Here is a tiny trained network, its code and every weight. The questions are about switching its units off for an input and a target symbol, where a switched-off unit gives its printed mean instead of its output.

import numpy as np


def w(rows, s, z=0):
    codes = np.array(rows[::2]) - 128.0
    scale = np.full(codes.shape[1], s)
    scale[-1] = z or s
    return codes * scale


def softmax(a):
    e = np.exp(a - a.max(-1, keepdims=True))
    return e / e.sum(-1, keepdims=True)


def log_softmax(a):
    a = a - a.max(-1, keepdims=True)
    return a - np.log(np.exp(a).sum(-1, keepdims=True))


def net(x, mask):
    ids = ['ΓΛΞΦΨΩαβδεζθπστ'.index(c) for c in x.split()]
    T = len(ids)
    res = E[ids] + P[:T]
    u = 0
    for l in range(3):
        r = res
        for j in range(2):
            rows = slice(2 * j, 2 * j + 2)
            q, k, v = (r @ M[l][rows].T for M in (Q, K, V))
            z = softmax(np.where(np.tri(T) > 0, q @ k.T / 2**0.5, -1e9)) @ v
            o = O[l][rows]
            res = res + np.where(mask[u + j], z, o[:, -1]) @ o[:, :-1]
        u += 2
    return log_softmax(res[-1] @ U[:, :-1].T + U[:, -1])


Q, K, V, O = {}, {}, {}, {}
E = w([
[95,92,92,97,161,123],'Γ',
[61,164,181,88,158,132],'Λ',
[162,152,100,141,185,133],'Ξ',
[147,157,104,149,177,109],'Φ',
[85,53,84,115,137,120],'Ψ',
[112,56,88,159,186,108],'Ω',
[109,145,178,85,168,104],'α',
[122,57,119,131,162,229],'β',
[64,171,182,86,166,159],'δ',
[193,190,181,145,31,122],'ε',
[116,175,101,169,166,162],'ζ',
[46,188,183,95,138,161],'θ',
[87,167,62,187,211,194],'π',
[99,167,110,176,161,183],'σ',
[179,253,58,189,174,99],'τ',
],0.014)
P = w([
[90,62,254,106,202,71],'0',
[164,106,142,42,182,150],'1',
[171,105,153,86,183,177],'2',
[150,115,136,110,151,165],'3',
[133,129,127,125,125,157],'4',
[105,148,120,153,113,144],'5',
[97,148,117,162,90,136],'6',
[104,152,113,163,76,121],'7',
],0.0082)
Q[0] = w([
[63,112,82,96,241,193],'L0H1',
[164,255,159,93,32,176],'L0H1',
[103,149,201,15,153,193],'L0H2',
[125,193,113,232,108,143],'L0H2',
],0.0046)
K[0] = w([
[228,175,202,185,34,122],'L0H1',
[68,115,56,80,192,60],'L0H1',
[2,111,137,98,202,214],'L0H2',
[178,199,151,97,64,135],'L0H2',
],0.0059)
V[0] = w([
[195,176,205,188,51,85],'L0H1',
[126,114,159,155,98,241],'L0H1',
[88,136,82,126,253,139],'L0H2',
[40,51,106,143,211,130],'L0H2',
],0.0064)
O[0] = w([
[53,109,158,139,244,84,100],'L0H1',
[54,109,133,116,161,209,255],'L0H1',
[125,125,231,173,254,82,167],'L0H2',
[78,40,170,153,209,98,175],'L0H2',
],0.0057,0.00068)
Q[1] = w([
[75,74,90,86,149,109],'L1H1',
[153,83,1,153,150,124],'L1H1',
[173,158,138,127,93,156],'L1H2',
[140,107,24,135,112,183],'L1H2',
],0.009)
K[1] = w([
[71,120,96,180,195,186],'L1H1',
[138,102,10,231,154,136],'L1H1',
[145,110,131,83,120,138],'L1H2',
[182,147,88,156,72,141],'L1H2',
],0.011)
V[1] = w([
[70,48,100,130,204,162],'L1H1',
[149,109,69,254,197,138],'L1H1',
[106,127,126,112,138,231],'L1H2',
[86,42,135,115,192,136],'L1H2',
],0.0075)
O[1] = w([
[60,80,72,156,134,160,214],'L1H1',
[131,119,101,220,161,152,109],'L1H1',
[100,168,153,80,115,210,164],'L1H2',
[115,143,254,178,119,146,254],'L1H2',
],0.0084,0.0013)
Q[2] = w([
[134,120,251,112,136,114],'L2H1',
[104,121,139,186,167,145],'L2H1',
[75,111,91,209,185,181],'L2H2',
[119,122,71,140,139,106],'L2H2',
],0.011)
K[2] = w([
[77,39,188,153,254,148],'L2H1',
[150,153,129,92,177,138],'L2H1',
[99,193,112,168,85,155],'L2H2',
[133,133,65,146,92,126],'L2H2',
],0.008)
V[2] = w([
[185,170,96,142,43,132],'L2H1',
[132,172,81,113,76,154],'L2H1',
[180,248,153,167,141,131],'L2H2',
[72,148,45,160,254,157],'L2H2',
],0.0066)
O[2] = w([
[203,57,198,134,165,135,57],'L2H1',
[225,94,162,128,113,185,4],'L2H1',
[207,241,92,37,254,141,88],'L2H2',
[252,252,102,220,41,140,216],'L2H2',
],0.0052,0.0036)
U = w([
[110,165,254,102,141,85,209],'Γ',
[85,166,43,59,102,144,252],'Λ',
[159,114,174,101,110,175,123],'Ξ',
[142,139,139,140,156,93,16],'Φ',
[103,71,126,134,86,90,55],'Ψ',
[132,91,108,184,125,64,143],'Ω',
[141,129,128,146,155,72,64],'α',
[106,97,146,151,90,205,14],'β',
[123,117,116,139,127,141,151],'δ',
[101,97,77,103,169,132,152],'ε',
[127,122,112,135,136,133,90],'ζ',
[112,103,104,125,123,151,192],'θ',
[143,157,96,179,146,170,53],'π',
[134,131,121,142,143,137,90],'σ',
[167,184,83,107,218,123,111],'τ',
],0.009,0.0028)

Each question gives the input, a string of symbols that net reads in full, and the target symbol t.
The units are the heads (2 rows each of Q, K, V and O). Each row of codes is followed by its name. A weight is (code - 128) times the scale printed after its matrix; where a second scale follows, it is the last column's (O and U).
mask holds one flag per head, layer by layer. A switched-off head (its flag False) gives its mean, the last column of its rows in O, instead of its output. The means were averaged over made-up inputs and are rounded, as every weight is.
A unit's drop is (log p(t) with every unit on - log p(t) with that unit switched off) / (log p(t) with every unit on - log p(t) with every unit switched off).
The circuit of an input: a set's keep is (log p(t) with only the set's units on - log p(t) with every unit switched off) / (log p(t) with every unit on - log p(t) with every unit switched off). Starting from all 6 units, units are removed one at a time, each time the one whose removal leaves the highest keep (on an exact tie, the one counted first), for as long as the keep stays at least 0.8.
circuit, biggest first: the units of the circuit, biggest drop first
unit that matters most: the unit with the biggest drop
which heads matter: for each layer, one digit per head in row order, 1 if its drop is at least 0.15 and else 0, layers parted by /
input π Ω ε σ Ω Ω α Λ, target Γ: which heads matter : 01 / 01 / 00
input ε ε Ψ ε ε ε ε π, target π: circuit, biggest first : [L1H1, L2H2, L0H1]
input Γ Ψ ζ ε Ψ π Ω Ψ, target π: circuit, biggest first : [L1H1, L2H2]
input ζ Ω Φ ε β Ξ ε, target Λ: circuit, biggest first : [L1H1, L0H2, L1H2, L2H1]
input ε Φ β, target ε: which heads matter : 01 / 10 / 01
input ε Ψ ε π β, target π: which heads matter : 10 / 10 / 01
input Ω ε δ Φ δ Ω τ, target τ: unit that matters most : L1H2
input ε ε Ω ε π, target π: circuit, biggest first : [L1H1, L2H2]
input δ Φ Ω ε Ω β, target ε: which heads matter : 11 / 10 / 01
input Ω σ ε π Ω Ω, target π: which heads matter : 00 / 10 / 01
input δ Ω ε, target Γ: which heads matter : 01 / 11 / 00
input Ω Ω Ψ ε ε β Ψ, target ε: circuit, biggest first : [L0H1, L2H2, L1H1]
input Ω Λ β, target β: circuit, biggest first : [L1H1, L1H2]
input ε Ψ ε Λ Ω ε, target Ξ: unit that matters most : L0H2
input Γ β ε ε Ξ, target τ: circuit, biggest first : [L2H2, L1H2, L0H2, L2H1]
input ε β π Γ, target π: circuit, biggest first : [L1H1, L2H2, L0H1]
input Ω π Ψ β, target π: circuit, biggest first : [L1H1, L2H2]
input Ω ε σ α, target Γ: circuit, biggest first : [L1H2, L0H2]
input Φ α ε β ε Ω, target ε: circuit, biggest first : [L0H1, L2H2, L1H1]
input Ω ε Ω Ω β Ψ, target β: circuit, biggest first : [L1H1, L2H2, L1H2, L0H2]
input ε Γ ε α, target Γ: unit that matters most : L1H2
input Ψ β ε Λ ε Ω Γ, target ε: circuit, biggest first : [L2H2, L0H1, L1H1]
input Ω α Λ Φ ε, target Γ: circuit, biggest first : [L1H1, L1H2]
input Ψ ε θ δ ε δ Ω, target ε: which heads matter : 10 / 00 / 01
input Ψ Ω Ω Ω ζ, target π: which heads matter : 01 / 10 / 01
input ε π ε ε, target Ξ: which heads matter : 11 / 11 / 10
input ε Ψ ε Ξ θ, target Γ: which heads matter : 01 / 11 / 00
